Below are the code and all the weights of a small trained network. Each question names an input and a target symbol and asks about switching units off, where a switched-off unit gives its printed mean instead of its output.

import numpy as np


def w(rows, s, z=0):
    codes = np.array(rows[::2]) - 128.0
    scale = np.full(codes.shape[1], s)
    scale[-1] = z or s
    return codes * scale


def norm(h):
    return h / np.sqrt((h * h).mean(-1, keepdims=True) + 1e-5)


def f(y):
    return y / 2 * (1 + np.tanh(0.7978845608 * (y + 0.044715 * y**3)))


def softmax(a):
    e = np.exp(a - a.max(-1, keepdims=True))
    return e / e.sum(-1, keepdims=True)


def log_softmax(a):
    a = a - a.max(-1, keepdims=True)
    return a - np.log(np.exp(a).sum(-1, keepdims=True))


def net(x, mask):
    ids = ['αγδθλξπψ'.index(c) for c in x.split()]
    T = len(ids)
    res = E[ids] + P[:T]
    u = 0
    for l in range(2):
        r = norm(res)
        for j in range(2):
            rows = slice(4 * j, 4 * j + 4)
            q, k, v = (r @ M[l][rows].T for M in (Q, K, V))
            z = softmax(np.where(np.tri(T) > 0, q @ k.T / 4**0.5, -1e9)) @ v
            o = O[l][rows]
            res = res + np.where(mask[u + j], z, o[:, -1]) @ o[:, :-1]
        u += 2
        y = f(norm(res) @ A[l][:, :-1].T + A[l][:, -1])
        res = res + np.where(mask[u : u + 4], y, B[l][:, -1]) @ B[l][:, :-1]
        u += 4
    return log_softmax(norm(res)[-1] @ U[:, :-1].T + U[:, -1])


Q, K, V, O, A, B = {}, {}, {}, {}, {}, {}
E = w([
[214,170,125],'α',
[176,105,146],'γ',
[87,232,196],'δ',
[104,251,41],'θ',
[89,184,150],'λ',
[139,95,103],'ξ',
[59,66,177],'π',
[182,102,146],'ψ',
],0.022)
P = w([
[252,30,115],'0',
[181,82,118],'1',
[156,118,120],'2',
[151,122,125],'3',
[165,127,125],'4',
[151,122,111],'5',
[127,143,111],'6',
[131,142,113],'7',
[144,143,108],'8',
[147,140,115],'9',
[156,152,107],'10',
[159,156,116],'11',
[170,158,105],'12',
],0.0041)
Q[0] = w([
[95,234,83],'0.h0',
[108,119,102],'0.h0',
[125,162,39],'0.h0',
[95,93,91],'0.h0',
[136,104,156],'0.h1',
[151,109,190],'0.h1',
[93,83,204],'0.h1',
[152,200,7],'0.h1',
],0.018)
K[0] = w([
[140,133,213],'0.h0',
[134,110,123],'0.h0',
[216,93,175],'0.h0',
[113,41,95],'0.h0',
[140,111,173],'0.h1',
[133,125,216],'0.h1',
[85,81,251],'0.h1',
[134,167,8],'0.h1',
],0.016)
V[0] = w([
[54,38,66],'0.h0',
[134,99,209],'0.h0',
[68,59,210],'0.h0',
[83,116,133],'0.h0',
[173,1,213],'0.h1',
[226,98,202],'0.h1',
[122,231,171],'0.h1',
[81,122,136],'0.h1',
],0.0087)
O[0] = w([
[142,85,105,19],'0.h0',
[105,95,114,156],'0.h0',
[14,2,88,137],'0.h0',
[111,117,94,133],'0.h0',
[176,45,121,253],'0.h1',
[150,89,122,152],'0.h1',
[112,131,136,113],'0.h1',
[105,98,153,169],'0.h1',
],0.0091,0.0028)
A[0] = w([
[108,127,1,150],'0.n0',
[109,86,174,112],'0.n1',
[72,142,166,151],'0.n2',
[169,42,133,6],'0.n3',
],0.013,0.0019)
B[0] = w([
[144,254,161,142],'0.n0',
[168,184,124,184],'0.n1',
[134,37,65,205],'0.n2',
[105,169,93,253],'0.n3',
],0.0088,0.0046)
Q[1] = w([
[150,171,139],'1.h0',
[88,165,123],'1.h0',
[160,116,105],'1.h0',
[85,126,162],'1.h0',
[55,152,202],'1.h1',
[253,155,169],'1.h1',
[129,140,49],'1.h1',
[247,143,111],'1.h1',
],0.017)
K[1] = w([
[157,171,114],'1.h0',
[94,98,116],'1.h0',
[112,128,119],'1.h0',
[139,114,166],'1.h0',
[113,166,115],'1.h1',
[149,118,249],'1.h1',
[125,87,93],'1.h1',
[158,66,213],'1.h1',
],0.019)
V[1] = w([
[142,93,121],'1.h0',
[161,109,243],'1.h0',
[194,138,83],'1.h0',
[69,254,107],'1.h0',
[153,153,69],'1.h1',
[164,167,73],'1.h1',
[101,110,116],'1.h1',
[47,225,63],'1.h1',
],0.0085)
O[1] = w([
[110,153,117,140],'1.h0',
[142,145,254,254],'1.h0',
[180,120,93,92],'1.h0',
[156,90,105,40],'1.h0',
[152,198,83,80],'1.h1',
[144,156,100,94],'1.h1',
[124,168,168,105],'1.h1',
[162,179,108,156],'1.h1',
],0.009,0.0008)
A[1] = w([
[166,1,124,27],'1.n0',
[253,124,202,3],'1.n1',
[155,153,220,115],'1.n2',
[154,167,73,240],'1.n3',
],0.0076,0.0023)
B[1] = w([
[54,175,135,255],'1.n0',
[107,145,189,222],'1.n1',
[172,214,146,209],'1.n2',
[173,92,1,204],'1.n3',
],0.0087,0.0025)
U = w([
[207,188,149,153],'α',
[148,122,131,20],'γ',
[75,230,229,151],'δ',
[150,186,92,93],'θ',
[110,188,102,67],'λ',
[178,92,5,118],'ξ',
[49,112,138,255],'π',
[154,137,140,56],'ψ',
],0.014,0.0075)

Each question gives the input, a string of symbols that net reads in full, and the target symbol t.
The units are the heads (4 rows each of Q, K, V and O) and the neurons (one row each of A and B). Each row of codes is followed by its name. A weight is (code - 128) times the scale printed after its matrix; where a second scale follows, it is the last column's (O, A, B and U).
mask holds one flag per unit, layer by layer, with each layer's heads first. A switched-off unit (its flag False) gives its mean, the last column of its rows in O or B, instead of its output. The means were averaged over made-up inputs and are rounded, as every weight is.
A unit's drop is (log p(t) with every unit on - log p(t) with that unit switched off) / (log p(t) with every unit on - log p(t) with every unit switched off).
The circuit of an input: a set's keep is (log p(t) with only the set's units on - log p(t) with every unit switched off) / (log p(t) with every unit on - log p(t) with every unit switched off). Starting from all 12 units, units are removed one at a time, each time the one whose removal leaves the highest keep (on an exact tie, the one counted first), for as long as the keep stays at least 0.8.
circuit, biggest first: the units of the circuit, biggest drop first
top k neurons in layer l: the k neurons of layer l with the biggest drops, biggest first
which heads matter: for each layer, one digit per head in row order, 1 if its drop is at least 0.15 and else 0, layers parted by /
input π ψ δ ξ α θ π, target δ: circuit, biggest first -> 0.h0
input ξ λ ψ, target ξ: circuit, biggest first -> 1.h0; 0.n3; 1.h1
input ψ λ δ ξ λ, target ξ: which heads matter -> 00 / 11
input ξ ξ γ, target ξ: circuit, biggest first -> 0.n3; 1.h0
input δ π δ ψ, target δ: circuit, biggest first -> 0.n2; 1.n1
input α α λ, target α: which heads matter -> 10 / 11
input ξ λ ξ λ ξ π ξ ψ λ, target ξ: which heads matter -> 00 / 01
input π ξ α γ α π π λ, target π: which heads matter -> 11 / 00
input θ ψ δ ξ, target α: which heads matter -> 11 / 00
input ξ λ ψ γ, target ξ: circuit, biggest first -> 0.n3; 1.h1
input α π γ λ γ ψ, target π: which heads matter -> 01 / 01
input π ψ λ π λ γ λ δ δ γ, target δ: top 2 neurons in layer 1 -> 1.n0; 1.n3
input π α ψ π λ, target π: which heads matter -> 10 / 00
input δ ψ δ δ α δ λ γ, target δ: which heads matter -> 00 / 00
input α ψ π ψ δ π γ ψ ψ π π π θ, target δ: which heads matter -> 01 / 00
input γ π π λ ξ ψ π ξ δ θ π, target δ: which heads matter -> 11 / 01
input ξ ψ π θ δ λ α λ π ξ, target δ: circuit, biggest first -> 0.h1
input δ λ π ψ λ π ξ ψ π λ π ψ, target π: circuit, biggest first -> 1.h1; 1.n0
input ψ α λ, target α: top 2 neurons in layer 1 -> 1.n0; 1.n3
input ξ π π π π θ ξ, target δ: top 2 neurons in layer 0 -> 0.n0; 0.n2
